[128 = 0]
[169 144 118 186 141  86 128 142 159 158 167 148 127 116 120  79 112 146
 124  85 190  96  62 110 173 116 140 198 106 129 168 121 106 128 162 135
 154 108 182 187 129 136 128 179 123  62 106 134  73 134 133 144 181 205
 119 161 159 134 130 152 115 115 119 138 151 169 134 116 170 126 113 130
 145 231 137 116 148 124 132 102  75 125 252 137 100  92 128 107 137  96
  82 141 200 146 139 156 168 130 147 113 127 129 164 113 146 145  79 176
 172 116 117 129  36 120 127 128 146 113 108 147 141  87 135 230 229  72
 164  93 105 151 130 122 151 134 122 151 124 145 143 116 129 109 131 138
 164 141 135 123 155 147  37 156 108 107 123 108 140 131] : [14], <54>
[114 156 141 146 135 119 142 134 194 146 150 140 131 223 109 159 162 147
 127 111 142 120 110  90 160 142 112 113 137 127 173 130 131  67 143 138
 113 103  96 127 127 147 121 107 115 182 156 136  80 130 147 109 119 182
 132 170 108 169 121 126 178 108 128 149 118 170 141 143 127 109 126 126
 114 150 134 165 143 110 133 136 142 147 169 116 132 146 137 105 144 117
 102  69 184 151 111 143 109 120  92 105 130 128 164 121 136 137 148 136
 107 121 140 144  85 134 134 135 125 101 122  91 137 147 121 122 169 103
 158 144  80 146 128 130 118 156 113 142 145  82 147 118 136 142 125 173
 166 130 142 113  92 126 114 134  91 123 129 113 134 119] : [18], <66>
[172 140 143 136 121 120 140 156 215 174 178 158 116  86 105 146 143 153
 115  87 233 107  12 128 170 164 152 110 129 133 211 138 122 129  55 109
 101  82  80  77 127 151 134 156  90 191 120 126   4 117 140 131 154 127
 127 161 131 144 143 148 145 132 130 140 192 155 115  69 120 110 121 119
 152 106 136  92 135 139 130 124  81 127 252 120 151  95 107 164 106 144
 126 151 125 111 165 138 147 123 104  66 156 117 140 102 139 136 104 142
 124 141 136 127 110 144 137 159 139 115 198  96 113 146 133 227 151 151
  92 121 141 155 142 127 165  83 142 111 133 145 130 164 136 115 120  65
  97 143 117 123 100 138 165 120 109 126 111 118 108 120] : [18], <54>
[192 173 130 182 150 116 133 144 126 136 148 119 121 104 125 112 147 109
 128 108 252 112 132 108 160 110 133 168 128 134 160 125 131 135 122 122
 139  89 143 131 123 156 125 178 102  96 118 134  46 115 127 141 113 171
 119 187 131 132 134 174 201 106 145 119 183 148 120 114 156 110 128 116
 136 174 124  77 130 133 110 112  78 126 252 128 134  89  99 123 130 123
 126 159 163 127 167 157 156 119 163  90 126 142 139 159 132 128  97 136
 154 116 128 130 147 117 129 136 144 114 146  98 152 105 138 205 173 129
 114 120 112 128 134 129 188  93 127 124 152 168 146 136 128 131  78 176
 102 116 182 112 149 128 127 127 102 133 111 109 119 111] : [21], <54>
[126 141 131 146 126 102 132 149 187 136 179 155 144 119  68 158 122 154
 118 134  75 129 121 115 167 123 136 129 120 120 225 135 125 138 124 128
 129 109  94 129 115 146 132 133 126 158 139 119  33 118 127 135 154 162
 112 132 110 167 131 133 105 128 118 126 105 171 119 111 141 108 133 156
 109 142 118  73 123 127 121 102 132 134 252 128 123 127 136  89 111 124
 109 130 168 115 119 132 114 122  82  77 117 145 155 146 124 126 106 143
  97 128 115 134 118 122 139 125 132 128 124  73 117 121 123 140 172 122
 155 115 101 141 134 133 170 138 120 126  81 154 119 120 131 131 143 180
 161 115 127 124  92 165  73 128 107 123 125 112 111 151] : [18], <58>
[158 139 134 172 131  98 133 137 158 127 155 124 116 118 138 103 155 153
 118 105 225 109 138 112 159  87 142 113 145 127 188 172 139 138 127 136
 129  87 110 121 132 111 131 144 113 138 124 129  49 113 129 131 114 174
 131 149  76 137 131 130 192  71 136 160 163 126 126  79 145 115 127 125
 136 167 122 111 159 125 123 124  86 135 252 123 103 114  98 119 142 121
 106 155 143 130 168 146 150 153 141 113 145 117 152  67 132 135  94 139
 122 135 137 136 104 142 139 117 147 121 165  90 135 141 134 192 108 114
 136 124 115 147 151 125 171  99 138 122 175 177 131 153 130 148 132 159
 134 119 138 121 108 141 146 128 124 131 118 132 129 114] : [18], <54>
[142 113 127 119 129 110 120 129 116 135 115 125 124 108 132 108 144 117
 125 130 141 139 103 145 105 130 116 158 107 145  65 125 114 139 102 109
 125 119 125 133 119 122 122 103 125 162  98 131  98 128 127 129 146  92
 132 155 123 126 130 142  82 135 129 114 127 147 130 144 124 125 120 129
 127  95 160 130 123 144 127 120 108 135 121 120 118 117 139 135 130 136
 148 118  88 124 130 129 136 134 104 129 147 114 100 105 114 129  95 114
 147 123 125 129 162 127 145 170 114 136 118 162 139 116 133 124 178 138
  90 122 153 129 111 120 111 133 134 113 138  88 125 122 120 137 116  77
  89 122 120 129  81 141 151 146 101 110 111  98 135 120] : [13], <65>
[131 122 105 178 131  80 118 125 136 145 151 120  81  74 144  56 140 125
 131 118 206  89  56 127 106  98 121 194  94 158 117 122 129 151 119 114
 129 122 165 159 118 110 162 159 143  96  89 120 106 156 130 146 164  95
 117 147 145  82 149 131 124 143 143 120 110 160 156  97 147 152 122 122
 162 135 155  81 122 128 145 116  83 123 243 113 116 115 118 154 122 103
 148 137  96 126 122 137 177 127 135 156 143 133 139 141 108 143  47 113
 142 135 138  96 186 110 128 151 139 138 139 179 152 120 138 129 194 129
 118 131 129 137 120 107 130 131 129 147 139  83 123 119 142 132 111  58
 111 126 134 118  90 173 113 155  90 119 148 162 140 128] : [13], <61>
[162 105 122 156 117 108 118 139 173 148 161 155 117  95 121 112 118 152
 127 111 183 107  39 152 152 185 149 164 106 122 233 126 107 136  92 131
 134 101 139 136 118 159 124 157 121  91 106 136  48 120 133 156 170 148
 119 133 184 134 139 134 114 111 115 127 174 137 109 109 144 116 131 124
 151 165 135 109 113 128 124 130  83 122 252 157 121  74 120 146  86 104
  96 159 144 123 137 129 165 125 143  67  98 133 137 134 123 134 107 185
 145 132 122 128 149 139 131 144 141 119 124 153 130  84 131 223 169 101
 132  97 110 134 124 126 132 117 134 123  97 157 128 118 131 125  87  92
 136 139 124 117 163 137 116 135 126 117 126 104 106 135] : [14], <54>
[154 112 142 125 122  84 145 137 183 127 142 164 148  80 121 128 144 142
 120  92 117 130  95 117 155  88 137 119 120 151 166 162 127 170 100 118
 127 107  95 123 131 140 135 122  97 197 160 127  41 119 121 144 153 150
 124 139  79 151 136 134 122 133 126 133 168 124 117 103 145 118 128 115
 138 155 134  84 145 120 124 123  88 130 252 108 125  97 117 100 126 114
 126 152 139 142 146 123 160 141 131  90 129 100 154 136 125 143  89 157
 163 161 133 129 105 148 155 124 127 116 155  79  99 119 117 180 150 117
 115 111 139 177 131 126 141 106 120  99 123 232 108 149 118 128 127 102
 140 107 112 126 104 142 151 127 134 127 106 113 136 121] : [18], <65>
[120 164 134 121 136 146 141 140 173 128 124 121 120 240 126 166 144 131
 130 111 196 137 150  88 139 125 112  92 155 124 148 143 130  95 125 114
  95 108  91 103 145 136  97 102 117 155 160 168 130 116 119 123  74 175
 117 183  84 177 127 126 191 115 131 148 138 122 151 145 114 104 135 145
 109 139 131 114 124 120 125 137 151 137  29 133 155 174 137 123 130 136
  94  84 146 146 119 132  81 137 124 123 143 123 142 113 135 122 160 117
 128 122 142 151  88 155 122 152 119 122 111 100 143 159 133  87 131 101
 145 145  92 128 134 126 118 122 102 133 163 126 142 126 129 133 119 174
 148 129 150 137 120  82 132 134 121 119 123 128 142 121] : [18], <66>
